Where the symbols take the units:
q81: p>q859, o>q63, s>q323, c>q80, l>q336, n>q594
q399: p>q172, o>q349, s>q788, c>q859, l>q291, n>q323
q661: p>q218, o>q859, s>q291, c>q730, l>q467, n>q336
q162: p>q896, o>q360, s>q36, c>q620, l>q129, n>q285
q730: p>q71, o>q129, s>q661, c>q487, l>q360, n>q969
q740: p>q445, o>q808, s>q71, c>q205, l>q60, n>q487
q108: p>q973, o>q830, s>q375, c>q212, l>q82, n>q241
q406: p>q860, o>q291, s>q973, c>q467, l>q349, n>q212
q323: p>q399, o>q237, s>q825, c>q81, l>q791, n>q381
q660: p>q773, o>q60, s>q896, c>q527, l>q808, n>q620
q60: p>q241, o>q740, s>q709, c>q860, l>q660, n>q973
q467: p>q816, o>q661, s>q406, c>q360, l>q36, n>q738
q973: p>q60, o>q487, s>q360, c>q406, l>q620, n>q108
q291: p>q205, o>q399, s>q487, c>q661, l>q406, n>q791
q80: p>q129, o>q285, s>q81, c>q825, l>q969, n>q122
q172: p>q381, o>q527, s>q808, c>q221, l>q205, n>q399
q212: p>q406, o>q791, s>q108, c>q738, l>q237, n>q330
q909: p>q969, o>q122, s>q772, c>q445, l>q431, n>q71
q445: p>q830, o>q736, s>q909, c>q232, l>q241, n>q740
q232: p>q791, o>q381, s>q445, c>q772, l>q330, n>q205
q969: p>q730, o>q80, s>q336, c>q830, l>q375, n>q909
q360: p>q709, o>q730, s>q467, c>q973, l>q162, n>q375
q736: p>q825, o>q773, s>q122, c>q381, l>q445, n>q808
q218: p>q772, o>q221, s>q205, c>q71, l>q816, n>q661
q129: p>q642, o>q162, s>q859, c>q788, l>q730, n>q80
q241: p>q108, o>q445, s>q431, c>q330, l>q773, n>q60
q711: p>q237, o>q330, s>q773, c>q419, l>q381, n>q527
q71: p>q909, o>q642, s>q218, c>q740, l>q709, n>q730
q808: p>q736, o>q660, s>q642, c>q172, l>q740, n>q788
q816: p>q313, o>q218, s>q860, c>q709, l>q348, n>q467
q527: p>q711, o>q860, s>q660, c>q348, l>q172, n>q349
q791: p>q291, o>q323, s>q830, c>q336, l>q212, n>q232
q738: p>q467, o>q336, s>q212, c>q375, l>q63, n>q313
q709: p>q431, o>q71, s>q816, c>q60, l>q896, n>q360
q336: p>q661, o>q81, s>q791, c>q969, l>q738, n>q772
q349: p>q527, o>q406, s>q620, c>q36, l>q399, n>q237
q896: p>q128, o>q709, s>q348, c>q660, l>q642, n>q162
q285: p>q162, o>q375, s>q63, c>q82, l>q80, n>q128
q431: p>q375, o>q909, s>q313, c>q241, l>q128, n>q709
q788: p>q808, o>q620, s>q129, c>q399, l>q487, n>q825
q487: p>q740, o>q788, s>q730, c>q291, l>q973, n>q830
q63: p>q36, o>q738, s>q237, c>q285, l>q81, n>q419
q642: p>q122, o>q896, s>q221, c>q808, l>q71, n>q129
q330: p>q212, o>q232, s>q241, c>q313, l>q711, n>q860
q773: p>q82, o>q241, s>q128, c>q711, l>q736, n>q660
q375: p>q360, o>q969, s>q738, c>q108, l>q285, n>q431
q237: p>q349, o>q212, s>q82, c>q63, l>q323, n>q711
q620: p>q660, o>q973, s>q162, c>q349, l>q788, n>q82
q859: p>q221, o>q36, s>q399, c>q129, l>q661, n>q81
q772: p>q336, o>q594, s>q232, c>q909, l>q313, n>q218
q830: p>q487, o>q825, s>q969, c>q791, l>q108, n>q445
q860: p>q330, o>q205, s>q60, c>q816, l>q527, n>q406
q221: p>q594, o>q348, s>q172, c>q642, l>q218, n>q859
q313: p>q738, o>q772, s>q330, c>q431, l>q419, n>q816
q348: p>q419, o>q816, s>q527, c>q896, l>q221, n>q36
q381: p>q323, o>q711, s>q736, c>q594, l>q232, n>q172
q825: p>q788, o>q82, s>q80, c>q323, l>q830, n>q736
q82: p>q620, o>q108, s>q285, c>q237, l>q825, n>q773
q122: p>q80, o>q128, s>q594, c>q736, l>q909, n>q642
q128: p>q285, o>q431, s>q419, c>q773, l>q122, n>q896
q419: p>q63, o>q313, s>q711, c>q128, l>q594, n>q348
q594: p>q81, o>q419, s>q381, c>q122, l>q772, n>q221
q205: p>q232, o>q172, s>q740, c>q218, l>q860, n>q291
q36: p>q348, o>q467, s>q349, c>q162, l>q859, n>q63

In the rows, zero is written as 509.

The rows follow the links: the fewer symbols apart two units are, the more alike their rows tend to be.

Each row, then its unit:
[ 345  441  485  588  285  779  318  499  415  588  580  361  550  726  361  299  296  462  541  554  462  450  651  652  534  624  519  556  647  515  581  608  671  537  579  493  527  581  750  558  509  478  361  605  326  556  341] -> q60
[ 573  746  488  388  795  373  644  539  576  359  363  625  508  321  619  452  583  702  436  615  497  531  717  509  575  419  318  695  293  536  520  609  505  523  345  476  494  394  478  508  407  625  566  664  307  450  246] -> q129
[ 622  386  288  740  700  500  549  479  324  557  538  341  398  536  388  643  450  654  439  426  440  575  573  610  606  381  591  641  317  665  471  594  356  316  240  307  418  641  557  637  606  515  445  522  505  367  544] -> q128
[ 494  551  662  474  481  594  403  517  531  489  481  500  463  377  691  357  458  534  535  681  485  236  499  645  512  723  401  589  334  431  530  692  631  418  392  352  477  665  742  374  375  685  446  750  253  565  497] -> q620
[ 686  456  489  404  834  292  701  450  581  433  514  716  441  340  649  639  761  504  574  514  564  507  371  367  606  491  521  466  356  518  504  502  409  501  390  525  394  423  282  473  475  586  697  437  585  409  590] -> q81
[ 583  567  528  498  550  531  428  432  415  448  401  513  383  352  620  394  397  688  432  762  471  408  657  603  454  485  235  612  265  483  598  585  421  435  211  384  376  616  678  537  296  644  459  565  278  273  513] -> q162
[ 543  539  512  490  431  346  337  245  363  559  502  478   82  493  523  640  414  759  517  624  477  457  448  554  357  391  526  605  579  632  599  597  397  572  406  452  520  528  356  486  340  444  327  426  546  479  625] -> q348
[ 322  753  472  428  241  527  495  479  622  596  548  566  511  603  514  379  480  507  534  434  499  625  557  509  433  470  628  509  785  475  504  329  586  622  725  714  809  422  374  506  546  236  407  449  687  724  402] -> q205
[ 621  532  251  693  773  371  732  507  481  436  550  410  552  546  386  617  567  622  557  299  554  673  565  469  712  310  636  655  335  699  526  619  414  370  383  452  550  544  426  532  553  535  576  564  462  444  401] -> q122
[ 461  735  582  241  372  560  494  617  707  465  469  647  702  361  637  383  619  359  450  582  495  509  506  447  355  686  395  411  713  409  495  340  587  700  710  726  664  356  450  465  449  427  550  461  544  658  508] -> q291
[ 392  686  391  598  554  460  553  422  522  532  567  544  477  608  662  430  568  525  618  448  442  468  556  680  561  454  612  717  462  643  615  614  685  406  528  559  824  574  518  415  518  567  309  774  298  782  198] -> q808

Each walk starts at a row. The symbols on each line, taken left to right, move it on to the next unit.
Answer with the unit's row; about right is enough.
start [ 549  407  428  546  510  303  618  444  508  541  663  549  470  608  374  729  583  393  587  336  573  614  459  262  538  361  684  394  602  660  413  462  406  696  785  490  407  358  312  560  640  352  580  321  831  460  516]
c p o l c p o l	[ 398  660  702  387  496  559  540  636  711  410  515  583  773  502  482  305  552  322  548  552  567  478  608  444  521  552  271  524  595  509  478  536  723  615  723  691  612  406  606  437  470  482  641  756  394  608  207]
s n c s l l c l l c	[ 530  529  627  466  439  458  586  621  711  449  532  663  803  515  555  477  688  366  513  404  499  573  376  431  563  634  494  336  623  379  391  214  527  561  632  684  589  336  423  476  715  505  679  422  657  522  567]
start [ 326  530  730  337  232  733  385  601  563  482  456  550  530  404  590  260  480  479  425  698  563  432  506  585  289  677  402  332  652  240  413  288  602  577  503  634  492  539  601  454  382  445  534  409  492  442  631]
c o n l p p n o n	[ 632  445  702  367  593  419  674  574  618  410  564  674  628  449  484  642  653  360  474  497  615  580  434  298  504  366  512  336  544  528  451  400  404  747  676  508  352  319  400  501  592  501  697  347  678  372  625]
l s p p c o c s	[ 434  659  510  419  309  362  527  375  495  464  498  614  407  608  336  535  431  604  593  577  620  662  618  410  505  283  610  510  728  639  542  584  423  847  686  651  542  228  295  612  460  325  449  383  636  595  430]
start [ 523  681  638  404  403  577  384  484  605  516  373  571  234  258  771  419  498  608  426  681  503  261  411  688  324  731  368  465  530  287  568  406  597  466  383  464  595  502  611  410  394  627  427  554  372  577  734]
s l n c o l s	[ 555  516  446  551  796  503  704  640  670  472  507  574  711  477  690  508  687  313  623  380  506  390  407  521  639  587  428  561  278  551  485  560  564  326  475  516  562  626  486  426  611  751  688  771  392  615  353]
o l n n o n o p p l	[ 551  330  378  722  526  659  469  539  390  651  602  339  524  614  554  539  496  448  629  362  431  458  356  681  571  589  662  570  344  556  535  681  559  258  425  395  522  794  611  421  628  588  417  639  437  624  564]
start [ 399  412  577  550  660  593  632  719  677  441  549  558  853  627  541  459  605  208  563  454  428  435  407  418  604  601  413  456  407  491  430  520  563  464  670  610  434  481  623  412  658  596  687  623  508  530  380]
c l n l o s	[ 397  244  466  726  374  767  304  617  384  696  635  288  614  724  310  447  415  318  543  376  436  505  415  611  583  561  654  446  498  552  500  575  590  357  543  472  416  650  666  581  661  490  545  545  556  616  475]
c l n l o s	[ 348  511  448  671  423  651  348  392  377  608  539  362  357  640  526  441  373  586  519  558  422  354  531  769  562  581  477  726  427  482  622  754  623  382  469  413  682  685  667  446  440  606  306  727  333  647  412]
start [ 690  440  566  483  511  641  469  535  569  530  498  522  410  369  747  555  576  484  516  526  515  278  248  559  467  793  560  344  475  386  485  314  523  282  330  463  506  651  464  424  537  606  495  501  594  492  838]
p c l o l n c l n n	[ 360  651  354  473  516  437  579  533  416  389  440  480  650  634  187  444  375  621  404  527  523  697  851  454  581  248  514  669  487  704  528  549  534  627  610  581  619  414  556  620  496  351  461  492  476  517  188]
s p p c o s c	[ 766  643  406  453  948  373  740  578  597  358  472  611  634  389  560  581  615  531  456  399  502  570  588  417  691  496  431  585  291  591  488  527  434  405  362  397  411  529  474  538  560  697  734  629  431  394  452]
start [ 574  354  552  623  629  634  486  657  548  602  508  419  582  524  640  413  561  341  485  520  511  266  324  524  547  713  393  546  281  375  479  537  674  237  359  481  335  748  686  470  498  699  532  707  414  458  627]
p p s o l o	[ 436  456  488  527  299  640  358  497  320  515  488  369  509  588  189  386  266  675  434  560  493  724  764  577  452  312  520  558  532  624  560  605  451  561  486  449  470  451  743  662  412  425  370  402  446  346  436]
o o c p l n n p	[ 276  576  443  476  339  629  492  549  595  525  503  434  593  710  362  339  399  363  641  472  423  595  680  518  531  440  545  684  613  561  542  568  641  544  731  552  747  433  553  531  470  356  412  693  453  698   93]
start [ 488  710  264  543  712  422  595  433  573  512  350  451  443  503  485  498  367  739  465  443  596  672  707  525  608  252  535  772  371  727  586  583  466  548  462  472  722  501  461  597  388  449  388  628  364  617  233]
c p c p n	[ 637  605  320  606  567  467  565  530  568  505  527  474  438  545  636  660  655  579  562  266  506  562  396  588  501  581  766  568  550  560  451  394  512  323  529  535  765  544  277  454  644  499  437  562  634  785  692]
l s p p c o c s	[ 581  788  560  302  561  409  653  431  716  440  431  690  399  305  879  491  649  562  517  581  600  394  467  502  366  613  426  540  524  396  584  395  542  499  516  627  726  401  343  342  361  583  519  646  479  731  522]
start [ 544  617  355  587  590  497  382  419  328  549  449  385  312  536  439  522  312  828  511  589  472  574  695  635  490  397  476  647  453  578  607  680  511  467  306  411  479  673  625  604  393  507  337  536  319  433  468]
n l s n p	[ 605  676  619  264  720  270  610  349  589  371  448  776  302  377  744  549  611  628  528  601  598  478  532  429  482  421  397  596  568  542  445  554  475  725  497  526  579  358  312  458  286  581  553  584  477  463  455]
o n n o c p s n p p	[ 559  455  763  280  375  470  365  442  466  471  500  582  379  447  483  413  426  538  459  812  529  392  561  446  433  475  303  364  680  438  503  560  443  794  554  540  237  369  543  608  317  465  494  324  603  231  567]
start [ 642  293  437  705  530  407  455  312  336  572  624  470  240  538  511  832  522  629  550  402  564  391  358  494  510  420  700  452  453  598  525  595  294  433  446  344  386  567  377  597  529  471  469  354  728  505  787]
l p l p o l	[ 530  601  757  195  424  362  612  440  568  391  510  737  488  491  503  477  606  479  497  679  603  583  579  373  553  405  316  442  612  538  445  494  454  868  725  646  530  242  414  485  377  438  537  385  615  387  429]
l c s n c s o l	[ 652  285  692  471  435  496  465  533  481  480  566  567  501  436  424  619  560  407  495  615  564  468  309  414  491  474  506  302  542  418  431  545  359  700  543  432  171  393  629  546  606  484  688  275  675  245  781]
